Here is a tiny trained network, its code and every weight. The questions are about switching its units off for an input and a class, where a switched-off unit gives its printed mean instead of its output.

import numpy as np


def w(rows, s, z=0):
    codes = np.array(rows[::2]) - 128.0
    scale = np.full(codes.shape[1], s)
    scale[-1] = z or s
    return codes * scale


def f(y):
    return y / 2 * (1 + np.tanh(0.7978845608 * (y + 0.044715 * y**3)))


def log_softmax(a):
    a = a - a.max(-1, keepdims=True)
    return a - np.log(np.exp(a).sum(-1, keepdims=True))


def net(x, mask):
    res = np.array(x, float).reshape(1, 4) / 4 @ E
    y = f(res @ A[0][:, :-1].T + A[0][:, -1])
    res = res + np.where(mask, y, B[0][:, -1]) @ B[0][:, :-1]
    return log_softmax(res[-1] @ U[:, :-1].T + U[:, -1])


A, B = {}, {}
E = w([
[156,144,120,90,199],'x0',
[93,52,78,131,129],'x1',
[108,153,6,184,116],'x2',
[201,119,103,84,99],'x3',
],0.011)
A[0] = w([
[147,120,115,82,236,38],'neuron 1',
[145,195,179,144,98,26],'neuron 2',
[216,84,110,77,78,2],'neuron 3',
[123,82,206,96,127,35],'neuron 4',
[50,119,178,165,184,24],'neuron 5',
[99,20,120,106,133,32],'neuron 6',
[101,101,170,145,5,42],'neuron 7',
],0.017,0.0056)
B[0] = w([
[166,49,187,206,100,217],'neuron 1',
[191,193,157,129,134,208],'neuron 2',
[64,147,171,80,27,204],'neuron 3',
[102,134,20,154,152,254],'neuron 4',
[96,128,172,65,5,221],'neuron 5',
[210,234,155,141,164,189],'neuron 6',
[138,39,159,168,162,242],'neuron 7',
],0.027,0.0081)
U = w([
[86,96,145,76,78,154],'0',
[147,28,163,158,143,10],'1',
[182,166,144,123,149,209],'2',
[115,106,6,187,73,253],'3',
[116,80,101,126,138,143],'4',
],0.014,0.0032)

Each question gives the input, the list of numbers given to net, and the class t.
The units are the neurons (one row each of A and B). Each row of codes is followed by its name. A weight is (code - 128) times the scale printed after its matrix; where a second scale follows, it is the last column's (A, B and U).
mask holds one flag per neuron, in row order. A switched-off neuron (its flag False) gives its mean, the last column of its row in B, instead of its output. The means were averaged over made-up inputs and are rounded, as every weight is.
A unit's drop is (log p(t) with every unit on - log p(t) with that unit switched off) / (log p(t) with every unit on - log p(t) with every unit switched off).
The circuit of an input: a set's keep is (log p(t) with only the set's units on - log p(t) with every unit switched off) / (log p(t) with every unit on - log p(t) with every unit switched off). Starting from all 7 units, units are removed one at a time, each time the one whose removal leaves the highest keep (on an exact tie, the one counted first), for as long as the keep stays at least 0.8.
circuit, biggest first: the units of the circuit, biggest drop first
most important unit: the unit with the biggest drop
top k neurons: the k neurons with the biggest drops, biggest first
drop when u is switched off: that unit's drop, to one decimal
input [-6,-4,5,-4], class 1: top 2 neurons	(neuron 4; neuron 7)
input [8,8,2,8], class 0: most important unit	neuron 3
input [0,-6,4,6], class 0: top 3 neurons	(neuron 3; neuron 4; neuron 6)
input [-1,-2,6,7], class 0: top 2 neurons	(neuron 4; neuron 3)
input [8,-8,-5,1], class 1: top 2 neurons	(neuron 1; neuron 6)
input [3,7,7,-8], class 0: top 2 neurons	(neuron 5; neuron 4)
input [-3,-5,-1,3], class 2: top 2 neurons	(neuron 2; neuron 5)
input [3,-7,7,-6], class 2: top 2 neurons	(neuron 4; neuron 3)
input [7,-5,7,-5], class 1: circuit, biggest first	(neuron 4; neuron 1)
input [5,-6,5,7], class 0: top 2 neurons	(neuron 3; neuron 4)
input [6,4,6,-5], class 1: top 3 neurons	(neuron 4; neuron 1; neuron 3)
input [-3,-6,5,7], class 0: top 2 neurons	(neuron 3; neuron 4)
input [6,-6,2,3], class 1: top 2 neurons	(neuron 1; neuron 6)
input [-2,-1,7,-7], class 0: top neuron	(neuron 4)
input [2,4,1,-2], class 2: top 2 neurons	(neuron 4; neuron 7)
input [-1,5,3,1], class 2: circuit, biggest first	(neuron 4; neuron 6)
input [-1,-2,-4,-3], class 3: top 2 neurons	(neuron 4; neuron 3)
input [4,-8,7,-5], class 2: drop when neuron 4 is switched off	1.2
input [-4,7,-6,-8], class 0: drop when neuron 2 is switched off	0.1
input [3,8,-4,-3], class 2: drop when neuron 3 is switched off	0.0
input [0,5,-1,-2], class 2: circuit, biggest first	(neuron 6)
input [0,7,6,4], class 2: drop when neuron 4 is switched off	0.3
